Below are the code and all the weights of a small trained network. Each question names an input and a target symbol and asks about switching units off, where a switched-off unit gives its printed mean instead of its output.

import numpy as np


def w(rows, s, z=0):
    codes = np.array(rows[::2]) - 128.0
    scale = np.full(codes.shape[1], s)
    scale[-1] = z or s
    return codes * scale


def f(y):
    return y / 2 * (1 + np.tanh(0.7978845608 * (y + 0.044715 * y**3)))


def softmax(a):
    e = np.exp(a - a.max(-1, keepdims=True))
    return e / e.sum(-1, keepdims=True)


def log_softmax(a):
    a = a - a.max(-1, keepdims=True)
    return a - np.log(np.exp(a).sum(-1, keepdims=True))


def net(x, mask):
    ids = ['ΔΛΠβγεζηθξστω'.index(c) for c in x.split()]
    T = len(ids)
    res = E[ids] + P[:T]
    u = 0
    for l in range(2):
        q, k, v = (res @ M[l].T for M in (Q, K, V))
        z = softmax(np.where(np.tri(T) > 0, q @ k.T / 3**0.5, -1e9)) @ v
        res = res + np.where(mask[u], z, O[l][:, -1]) @ O[l][:, :-1]
        u += 1
        y = f(res @ A[l][:, :-1].T + A[l][:, -1])
        res = res + np.where(mask[u : u + 4], y, B[l][:, -1]) @ B[l][:, :-1]
        u += 4
    return log_softmax(res[-1] @ U[:, :-1].T + U[:, -1])


Q, K, V, O, A, B = {}, {}, {}, {}, {}, {}
E = w([
[143,115,150,70,141],'Δ',
[125,134,199,192,106],'Λ',
[92,158,117,150,83],'Π',
[83,166,132,114,81],'β',
[112,148,126,79,115],'γ',
[102,132,77,103,70],'ε',
[123,153,197,161,136],'ζ',
[129,126,133,131,113],'η',
[212,54,253,46,188],'θ',
[117,116,99,76,92],'ξ',
[164,116,205,70,172],'σ',
[122,162,153,127,166],'τ',
[109,166,162,114,100],'ω',
],0.0059)
P = w([
[35,30,149,132,187],'0',
[55,204,162,79,118],'1',
[214,165,112,131,63],'2',
[117,79,104,131,168],'3',
[69,194,208,79,88],'4',
[203,161,108,123,86],'5',
[126,98,93,128,179],'6',
[78,179,255,78,60],'7',
[196,160,111,120,110],'8',
[131,114,84,126,188],'9',
],0.0091)
Q[0] = w([
[2,63,196,162,175],'L0H1',
[62,81,80,29,85],'L0H1',
[239,224,198,97,13],'L0H1',
],0.028)
K[0] = w([
[166,59,33,231,254],'L0H1',
[99,74,3,67,136],'L0H1',
[62,61,218,132,48],'L0H1',
],0.028)
V[0] = w([
[98,154,157,154,182],'L0H1',
[179,98,136,15,168],'L0H1',
[217,130,194,204,254],'L0H1',
],0.023)
O[0] = w([
[120,96,164,102,208,198],'L0H1',
[77,62,124,79,6,161],'L0H1',
[193,83,142,11,186,3],'L0H1',
],0.016,0.0062)
A[0] = w([
[181,66,113,154,130,1],'L0N1',
[134,35,3,169,170,58],'L0N2',
[164,230,130,119,110,187],'L0N3',
[106,194,181,71,110,136],'L0N4',
],0.017,0.0058)
B[0] = w([
[140,179,152,214,124,129],'L0N1',
[121,111,2,120,150,144],'L0N2',
[156,113,148,103,143,254],'L0N3',
[105,165,81,128,133,207],'L0N4',
],0.029,0.0084)
Q[1] = w([
[227,176,103,83,79],'L1H1',
[28,255,127,82,178],'L1H1',
[251,104,71,164,92],'L1H1',
],0.0084)
K[1] = w([
[159,100,140,127,99],'L1H1',
[2,73,134,143,207],'L1H1',
[228,150,84,134,76],'L1H1',
],0.0096)
V[1] = w([
[191,186,37,132,121],'L1H1',
[53,237,157,92,141],'L1H1',
[249,80,48,155,76],'L1H1',
],0.015)
O[1] = w([
[63,168,141,112,208,97],'L1H1',
[101,19,169,188,140,189],'L1H1',
[82,250,105,94,133,2],'L1H1',
],0.013,0.0089)
A[1] = w([
[110,137,175,157,139,2],'L1N1',
[220,200,149,163,136,103],'L1N2',
[163,167,247,117,97,131],'L1N3',
[144,111,252,82,132,138],'L1N4',
],0.018,0.0095)
B[1] = w([
[103,31,54,70,208,173],'L1N1',
[123,111,250,95,113,196],'L1N2',
[188,106,19,163,89,213],'L1N3',
[103,253,173,106,142,254],'L1N4',
],0.021,0.014)
U = w([
[182,208,65,131,42,72],'Δ',
[192,77,189,70,174,119],'Λ',
[125,160,147,114,213,128],'Π',
[63,153,206,210,86,187],'β',
[88,127,90,209,53,161],'γ',
[94,112,91,167,197,254],'ε',
[244,74,91,66,236,44],'ζ',
[102,175,151,52,83,114],'η',
[57,44,198,145,149,125],'θ',
[51,254,74,232,98,101],'ξ',
[116,70,133,26,73,99],'σ',
[162,172,35,84,168,144],'τ',
[148,45,165,145,108,158],'ω',
],0.0067,0.0071)

Each question gives the input, a string of symbols that net reads in full, and the target symbol t.
The units are the heads (3 rows each of Q, K, V and O) and the neurons (one row each of A and B). Each row of codes is followed by its name. A weight is (code - 128) times the scale printed after its matrix; where a second scale follows, it is the last column's (O, A, B and U).
mask holds one flag per unit, layer by layer, with each layer's heads first. A switched-off unit (its flag False) gives its mean, the last column of its rows in O or B, instead of its output. The means were averaged over made-up inputs and are rounded, as every weight is.
A unit's drop is (log p(t) with every unit on - log p(t) with that unit switched off) / (log p(t) with every unit on - log p(t) with every unit switched off).
The circuit of an input: a set's keep is (log p(t) with only the set's units on - log p(t) with every unit switched off) / (log p(t) with every unit on - log p(t) with every unit switched off). Starting from all 10 units, units are removed one at a time, each time the one whose removal leaves the highest keep (on an exact tie, the one counted first), for as long as the keep stays at least 0.8.
units of the circuit, in order: the units of the circuit, biggest drop first
k most important neurons: the k neurons with the biggest drops, biggest first
top k neurons in layer l: the k neurons of layer l with the biggest drops, biggest first
input Π θ Δ ω η Δ β Π τ ζ, target Π: top 3 neurons in layer 1	[L1N3; L1N4; L1N2]
input θ η τ, target Δ: 4 most important neurons	[L0N3; L1N3; L0N4; L0N2]
input ζ η θ β, target θ: 2 most important neurons	[L0N3; L0N4]
input τ ζ ζ ξ, target γ: units of the circuit, in order	[L0N3; L0H1]
input Δ ω β Δ Π, target Δ: units of the circuit, in order	[L1H1; L0N4]
input η θ Π σ ε η ξ, target γ: units of the circuit, in order	[L0H1; L0N3]
input σ Δ Δ β ξ, target σ: units of the circuit, in order	[L0N4; L0H1; L1N4]
input ζ ζ η β Π β η Π, target ζ: units of the circuit, in order	[L0H1]
input Π Δ τ Δ Π η τ γ Π, target ε: top 3 neurons in layer 1	[L1N1; L1N2; L1N4]
input β Δ ζ Π Π, target β: 4 most important neurons	[L0N4; L0N3; L1N4; L1N3]
input Π γ θ γ Π Δ, target Λ: 4 most important neurons	[L1N2; L0N3; L0N4; L1N1]
input ω σ σ η, target τ: units of the circuit, in order	[L0H1; L1H1; L0N2]
input ε Δ τ, target θ: 3 most important neurons	[L0N3; L1N1; L1N3]
input σ Π σ Π γ η, target ε: 2 most important neurons	[L1N1; L0N4]
input Δ Π ε ω, target β: units of the circuit, in order	[L1N3; L1N1]
input Δ Λ Π ε ζ Π Π Π Δ, target Λ: units of the circuit, in order	[L1N2; L0N3; L0H1; L0N4]
input ζ Π η Λ θ Λ ε ω, target ζ: most important neuron	[L0N4]
input Δ η ω Π Π Π θ, target Δ: units of the circuit, in order	[L0H1; L0N1; L1H1]
input Δ η Π β ε ε η τ Π, target Π: 2 most important neurons	[L1N4; L0N4]
input θ σ τ σ ζ, target θ: 3 most important neurons	[L0N4; L0N1; L0N3]
input ξ σ η Π ε η, target ω: 2 most important neurons	[L1N2; L0N3]
input γ τ Δ Δ ε, target γ: top 2 neurons in layer 0	[L0N4; L0N3]
input τ η Π Δ Λ Π Π η Δ σ, target η: 2 most important neurons	[L1N3; L0N2]
input Δ γ ω ζ Δ θ, target θ: 3 most important neurons	[L0N3; L0N4; L1N1]
input Π σ Δ, target β: top 2 neurons in layer 0	[L0N3; L0N2]
input β Π Π η τ τ ξ γ ε, target ε: units of the circuit, in order	[L0H1; L1N1; L1H1; L1N2]
input Π σ ε Π τ, target Π: 2 most important neurons	[L0N3; L0N2]
